Below is a small trained network, with its code and all its weights. Each question gives an input and a class and asks what happens when units are switched off, that is, made to give their printed mean instead of their output.

import numpy as np


def w(rows, s, z=0):
    codes = np.array(rows[::2]) - 128.0
    scale = np.full(codes.shape[1], s)
    scale[-1] = z or s
    return codes * scale


def norm(h):
    return h / np.sqrt((h * h).mean(-1, keepdims=True) + 1e-5)


def f(y):
    return y / 2 * (1 + np.tanh(0.7978845608 * (y + 0.044715 * y**3)))


def log_softmax(a):
    a = a - a.max(-1, keepdims=True)
    return a - np.log(np.exp(a).sum(-1, keepdims=True))


def net(x, mask):
    res = np.array(x, float).reshape(1, 5) / 4 @ E
    u = 0
    for l in range(2):
        y = f(norm(res) @ A[l][:, :-1].T + A[l][:, -1])
        res = res + np.where(mask[u : u + 14], y, B[l][:, -1]) @ B[l][:, :-1]
        u += 14
    return log_softmax(norm(res)[-1] @ U[:, :-1].T + U[:, -1])


A, B = {}, {}
E = w([
[70,159,176,25,167,27],'x0',
[225,138,133,133,38,57],'x1',
[91,90,54,239,152,70],'x2',
[76,255,55,97,120,129],'x3',
[52,103,148,213,116,128],'x4',
],0.0058)
A[0] = w([
[107,188,41,176,189,121,124],'L0N0',
[117,85,114,107,79,115,70],'L0N1',
[80,86,167,129,177,97,98],'L0N2',
[111,176,10,119,50,130,96],'L0N3',
[110,50,140,164,130,117,98],'L0N4',
[156,205,98,97,104,168,152],'L0N5',
[218,143,175,117,79,144,58],'L0N6',
[198,44,173,109,159,133,67],'L0N7',
[86,191,136,58,102,119,135],'L0N8',
[168,131,154,107,79,177,143],'L0N9',
[83,125,163,67,116,73,73],'L0N10',
[124,62,106,118,99,155,84],'L0N11',
[180,51,189,75,125,122,1],'L0N12',
[72,169,186,56,123,83,125],'L0N13',
],0.011,0.0072)
B[0] = w([
[98,84,22,164,158,127,229],'L0N0',
[102,130,195,115,179,124,110],'L0N1',
[134,228,110,145,200,117,180],'L0N2',
[170,213,126,208,173,71,201],'L0N3',
[91,140,115,15,166,72,187],'L0N4',
[163,199,106,38,114,114,220],'L0N5',
[104,204,156,101,131,159,176],'L0N6',
[113,71,50,42,135,156,192],'L0N7',
[196,97,216,100,211,208,240],'L0N8',
[130,151,51,125,16,157,191],'L0N9',
[166,82,149,200,91,213,181],'L0N10',
[71,83,118,87,154,137,132],'L0N11',
[117,49,67,255,115,156,164],'L0N12',
[163,31,159,122,128,123,255],'L0N13',
],0.008,0.0055)
A[1] = w([
[192,102,118,127,139,152,73],'L1N0',
[51,55,106,127,156,134,109],'L1N1',
[168,176,136,135,40,166,115],'L1N2',
[81,12,103,157,126,154,35],'L1N3',
[126,107,52,156,114,85,253],'L1N4',
[171,131,248,115,121,119,78],'L1N5',
[157,121,175,233,100,114,208],'L1N6',
[98,180,104,214,148,82,167],'L1N7',
[50,96,99,177,166,107,102],'L1N8',
[156,144,207,74,112,122,105],'L1N9',
[181,189,147,130,86,164,116],'L1N10',
[72,92,180,92,88,157,151],'L1N11',
[114,69,106,84,180,139,140],'L1N12',
[134,153,217,105,200,149,156],'L1N13',
],0.012,0.0057)
B[1] = w([
[152,186,134,109,103,106,153],'L1N0',
[207,111,179,66,123,196,219],'L1N1',
[16,101,61,95,47,105,177],'L1N2',
[215,1,193,90,110,196,206],'L1N3',
[112,152,157,192,171,117,254],'L1N4',
[136,134,105,203,135,36,179],'L1N5',
[97,107,140,186,243,98,169],'L1N6',
[220,185,59,167,193,189,208],'L1N7',
[166,171,129,107,87,170,212],'L1N8',
[183,120,91,230,109,125,176],'L1N9',
[83,103,54,31,56,151,176],'L1N10',
[118,109,112,215,206,98,168],'L1N11',
[135,141,171,99,175,171,230],'L1N12',
[11,138,165,97,117,28,211],'L1N13',
],0.0094,0.0079)
U = w([
[67,161,184,52,211,102,174],'0',
[81,175,8,66,20,182,197],'1',
[111,183,190,206,68,181,11],'2',
[244,7,170,101,177,246,175],'3',
[196,132,138,67,61,7,121],'4',
[213,235,30,234,244,180,162],'5',
[56,18,215,210,201,29,139],'6',
[106,161,183,184,96,182,17],'7',
],0.014,0.011)

Each question gives the input, the list of numbers given to net, and the class t.
The units are the neurons (one row each of A and B). Each row of codes is followed by its name. A weight is (code - 128) times the scale printed after its matrix; where a second scale follows, it is the last column's (A, B and U).
mask holds one flag per neuron, layer by layer. A switched-off neuron (its flag False) gives its mean, the last column of its row in B, instead of its output. The means were averaged over made-up inputs and are rounded, as every weight is.
A unit's drop is (log p(t) with every unit on - log p(t) with that unit switched off) / (log p(t) with every unit on - log p(t) with every unit switched off).
The circuit of an input: a set's keep is (log p(t) with only the set's units on - log p(t) with every unit switched off) / (log p(t) with every unit on - log p(t) with every unit switched off). Starting from the 12 units with the biggest drops (on a tie, the unit counted first), units are removed one at a time, each time the one whose removal leaves the highest keep (on an exact tie, the one counted first), for as long as the keep stays at least 0.8.
circuit, biggest first: the units of the circuit, biggest drop first
most important unit: the unit with the biggest drop
k most important neurons: the k neurons with the biggest drops, biggest first
k most important neurons of layer l: the k neurons of layer l with the biggest drops, biggest first
drop when u is switched off: that unit's drop, to one decimal
input [5,-1,-7,8,0], class 4: most important unit -> L0N5
input [-1,-5,-6,5,4], class 0: 3 most important neurons -> L0N8, L1N13, L0N5
input [8,-1,8,-8,-3], class 0: 2 most important neurons -> L0N2, L0N4
input [7,-1,6,-5,6], class 0: circuit, biggest first -> L0N4, L0N2
input [-1,-3,-7,2,6], class 6: 2 most important neurons of layer 0 -> L0N8, L0N13
input [7,-1,-3,2,-5], class 6: 2 most important neurons of layer 1 -> L1N13, L1N5
input [6,6,3,6,-4], class 4: 2 most important neurons of layer 1 -> L1N4, L1N7
input [0,-7,-1,-1,6], class 5: 2 most important neurons -> L0N2, L0N8
input [-8,-8,-8,-1,5], class 1: 4 most important neurons of layer 0 -> L0N13, L0N0, L0N9, L0N12
input [8,-8,3,0,-5], class 6: 4 most important neurons -> L1N13, L0N13, L0N8, L0N7
input [8,3,4,-4,0], class 6: 2 most important neurons of layer 0 -> L0N0, L0N2
input [8,-8,-8,3,-8], class 6: 2 most important neurons -> L1N13, L0N13
input [0,-6,3,-5,0], class 0: 2 most important neurons -> L0N2, L0N4
input [-7,8,-1,6,-2], class 1: circuit, biggest first -> L1N2
input [8,-5,8,-4,0], class 5: 3 most important neurons -> L0N2, L0N8, L1N7
input [6,-1,5,1,-5], class 3: 2 most important neurons -> L0N0, L0N13
input [8,5,-7,0,-4], class 4: 2 most important neurons of layer 0 -> L0N5, L0N9
input [5,-1,7,-5,7], class 5: 3 most important neurons -> L0N2, L1N7, L0N8
input [5,6,-2,7,0], class 4: 3 most important neurons of layer 0 -> L0N5, L0N8, L0N13
input [5,-7,0,3,5], class 3: circuit, biggest first -> L1N1
input [4,-2,-5,2,1], class 6: drop when L1N13 is switched off -> 0.2
input [6,-5,6,-2,3], class 5: drop when L1N7 is switched off -> 0.1
input [-1,7,5,-5,-8], class 1: drop when L0N12 is switched off -> -0.1
input [3,1,-8,7,2], class 4: drop when L0N8 is switched off -> 0.5
